Below is a small trained network, with its code and all its weights. Each question gives an input and a target symbol and asks what happens when units are switched off, that is, made to give their printed mean instead of their output.

import numpy as np


def w(rows, s, z=0):
    codes = np.array(rows[::2]) - 128.0
    scale = np.full(codes.shape[1], s)
    scale[-1] = z or s
    return codes * scale


def norm(h):
    return h / np.sqrt((h * h).mean(-1, keepdims=True) + 1e-5)


def f(y):
    return np.maximum(y, 0)


def softmax(a):
    e = np.exp(a - a.max(-1, keepdims=True))
    return e / e.sum(-1, keepdims=True)


def log_softmax(a):
    a = a - a.max(-1, keepdims=True)
    return a - np.log(np.exp(a).sum(-1, keepdims=True))


def net(x, mask):
    ids = ['Φαβεζλμω'.index(c) for c in x.split()]
    T = len(ids)
    res = E[ids] + P[:T]
    r = norm(res)
    for j in range(3):
        rows = slice(2 * j, 2 * j + 2)
        q, k, v = (r @ M[0][rows].T for M in (Q, K, V))
        z = softmax(np.where(np.tri(T) > 0, q @ k.T / 2**0.5, -1e9)) @ v
        o = O[0][rows]
        res = res + np.where(mask[j], z, o[:, -1]) @ o[:, :-1]
    y = f(norm(res) @ A[0][:, :-1].T + A[0][:, -1])
    res = res + np.where(mask[3:27], y, B[0][:, -1]) @ B[0][:, :-1]
    return log_softmax(norm(res)[-1] @ U[:, :-1].T + U[:, -1])


Q, K, V, O, A, B = {}, {}, {}, {}, {}, {}
E = w([
[88,96,88,101,135,197],'Φ',
[106,90,102,115,126,208],'α',
[254,122,101,107,189,103],'β',
[115,87,124,135,123,227],'ε',
[102,135,125,53,134,190],'ζ',
[104,120,68,32,136,133],'λ',
[127,126,31,159,126,148],'μ',
[105,167,111,139,186,177],'ω',
],0.0095)
P = w([
[2,173,103,134,104,146],'0',
[77,158,136,169,107,160],'1',
[98,159,142,168,112,132],'2',
[101,135,146,164,127,136],'3',
[109,122,151,158,138,137],'4',
[118,113,151,154,152,137],'5',
[126,105,151,148,166,136],'6',
[137,97,152,142,179,134],'7',
[157,93,154,135,192,133],'8',
[167,84,156,130,205,134],'9',
[177,71,165,128,221,135],'10',
],0.0061)
Q[0] = w([
[135,145,155,120,120,84],'h1',
[115,153,173,134,145,95],'h1',
[116,107,146,131,152,191],'h2',
[115,108,110,70,159,226],'h2',
[186,206,192,158,29,5],'h3',
[122,138,144,88,140,103],'h3',
],0.014)
K[0] = w([
[112,89,102,175,27,162],'h1',
[69,88,125,180,63,176],'h1',
[254,71,92,88,244,93],'h2',
[213,88,114,151,249,82],'h2',
[27,149,79,164,17,145],'h3',
[172,106,70,200,99,150],'h3',
],0.0069)
V[0] = w([
[59,87,107,196,69,148],'h1',
[124,101,101,98,253,138],'h1',
[88,139,228,179,108,210],'h2',
[210,94,64,206,144,107],'h2',
[60,65,123,45,37,147],'h3',
[64,251,147,29,203,156],'h3',
],0.0052)
O[0] = w([
[141,102,104,224,105,151,132],'h1',
[71,135,193,175,86,81,246],'h1',
[73,118,153,88,243,89,116],'h2',
[68,209,1,118,121,185,126],'h2',
[246,111,126,98,145,183,159],'h3',
[154,242,171,66,156,112,253],'h3',
],0.0057,0.004)
A[0] = w([
[190,81,80,113,168,102,84],'n1',
[50,206,126,152,156,98,157],'n2',
[76,200,106,150,2,91,128],'n3',
[207,154,26,149,70,175,88],'n4',
[96,116,103,205,106,141,73],'n5',
[118,109,181,75,80,113,119],'n6',
[109,124,63,145,88,173,187],'n7',
[136,83,115,166,164,154,171],'n8',
[159,69,136,146,122,119,138],'n9',
[94,102,58,139,159,121,173],'n10',
[178,157,73,163,109,138,216],'n11',
[135,78,130,48,85,128,143],'n12',
[140,140,115,173,169,109,95],'n13',
[95,100,79,119,124,119,56],'n14',
[131,100,175,175,107,197,209],'n15',
[61,50,124,119,127,109,150],'n16',
[77,130,58,149,38,56,113],'n17',
[187,157,198,101,169,117,56],'n18',
[115,155,158,129,117,191,207],'n19',
[136,110,189,138,131,111,145],'n20',
[191,216,196,105,108,115,181],'n21',
[121,230,228,240,128,151,195],'n22',
[176,115,98,192,94,118,250],'n23',
[107,149,232,134,102,61,69],'n24',
],0.0073,0.0018)
B[0] = w([
[210,202,122,185,90,88,154],'n1',
[141,48,116,116,110,35,204],'n2',
[127,168,246,144,128,102,199],'n3',
[76,190,20,14,188,211,168],'n4',
[74,129,118,84,149,139,175],'n5',
[142,134,145,166,93,99,169],'n6',
[144,183,145,105,126,99,211],'n7',
[94,154,138,164,129,104,190],'n8',
[130,154,64,190,135,149,151],'n9',
[117,45,135,189,89,174,180],'n10',
[158,203,49,40,121,130,159],'n11',
[162,106,137,174,40,137,176],'n12',
[118,68,79,167,176,180,142],'n13',
[98,116,102,167,108,228,155],'n14',
[134,171,126,104,123,68,244],'n15',
[109,108,48,211,99,197,177],'n16',
[144,149,191,134,65,156,187],'n17',
[125,121,145,118,105,165,237],'n18',
[165,124,123,153,100,40,253],'n19',
[108,154,83,111,83,189,175],'n20',
[69,61,72,229,158,127,238],'n21',
[124,87,64,55,93,78,224],'n22',
[145,127,103,5,116,148,151],'n23',
[116,109,3,158,150,85,153],'n24',
],0.0047,0.005)
U = w([
[121,133,122,124,123,115,4],'Φ',
[116,105,220,56,172,160,227],'α',
[88,65,84,96,137,1,176],'β',
[197,56,141,130,26,126,154],'ε',
[123,188,40,73,113,181,165],'ζ',
[151,233,202,76,101,22,63],'λ',
[90,57,105,218,174,171,50],'μ',
[121,190,140,195,122,102,174],'ω',
],0.0091,0.0029)

Each question gives the input, a string of symbols that net reads in full, and the target symbol t.
The units are the heads (2 rows each of Q, K, V and O) and the neurons (one row each of A and B). Each row of codes is followed by its name. A weight is (code - 128) times the scale printed after its matrix; where a second scale follows, it is the last column's (O, A, B and U).
mask holds one flag per unit, heads first, then neurons. A switched-off unit (its flag False) gives its mean, the last column of its rows in O or B, instead of its output. The means were averaged over made-up inputs and are rounded, as every weight is.
A unit's drop is (log p(t) with every unit on - log p(t) with that unit switched off) / (log p(t) with every unit on - log p(t) with every unit switched off).
The circuit of an input: a set's keep is (log p(t) with only the set's units on - log p(t) with every unit switched off) / (log p(t) with every unit on - log p(t) with every unit switched off). Starting from the 12 units with the biggest drops (on a tie, the unit counted first), units are removed one at a time, each time the one whose removal leaves the highest keep (on an exact tie, the one counted first), for as long as the keep stays at least 0.8.
circuit, biggest first: the units of the circuit, biggest drop first
most important unit: the unit with the biggest drop
k most important neurons: the k neurons with the biggest drops, biggest first
heads that matter: for each layer, one digit per head in row order, 1 if its drop is at least 0.15 and else 0, layers parted by /
input ζ Φ ε α, target μ: heads that matter => 110
input ε ε ε ε ε μ ε λ α λ Φ, target ε: heads that matter => 110
input β ω Φ μ ε ε μ λ, target λ: circuit, biggest first => h2, h3, n3, n21
input Φ λ Φ ζ λ ω α, target β: heads that matter => 001
input α α μ ω ε μ, target β: circuit, biggest first => h3, n2
input ε ε α λ, target ε: heads that matter => 011
input α λ μ ω Φ, target β: heads that matter => 001
input Φ ε ε ε ε Φ ε μ λ ε, target ζ: circuit, biggest first => h2, n4
input ε ε ε Φ Φ ω α, target β: circuit, biggest first => h3, n2
input α ε Φ ζ ε, target α: circuit, biggest first => h2, h3
input β ζ Φ, target λ: most important unit => h2
input ζ ε ε ε ω, target β: heads that matter => 000
input ε λ ε μ ζ λ, target ζ: heads that matter => 011
input ε ε ε λ ε, target ε: circuit, biggest first => h2, n22
input Φ ε ω λ ζ Φ, target ε: 2 most important neurons => n18, n4
input β β ε, target λ: heads that matter => 110
input ε ε ζ ζ ε Φ ζ ε ε, target α: circuit, biggest first => h2, n21
input β ε β ζ ω ε ε ζ ε ε ω, target β: most important unit => h3
input ε α ε Φ, target μ: heads that matter => 010
input λ μ α α ε ε ε μ, target ζ: heads that matter => 000
input ε ω ζ Φ, target β: heads that matter => 001
input λ λ ε ε, target ε: 3 most important neurons => n22, n3, n15
input β λ Φ ε ε ε λ ε μ ε, target λ: heads that matter => 111
input ε ζ μ α λ ζ α, target ε: 2 most important neurons => n21, n19
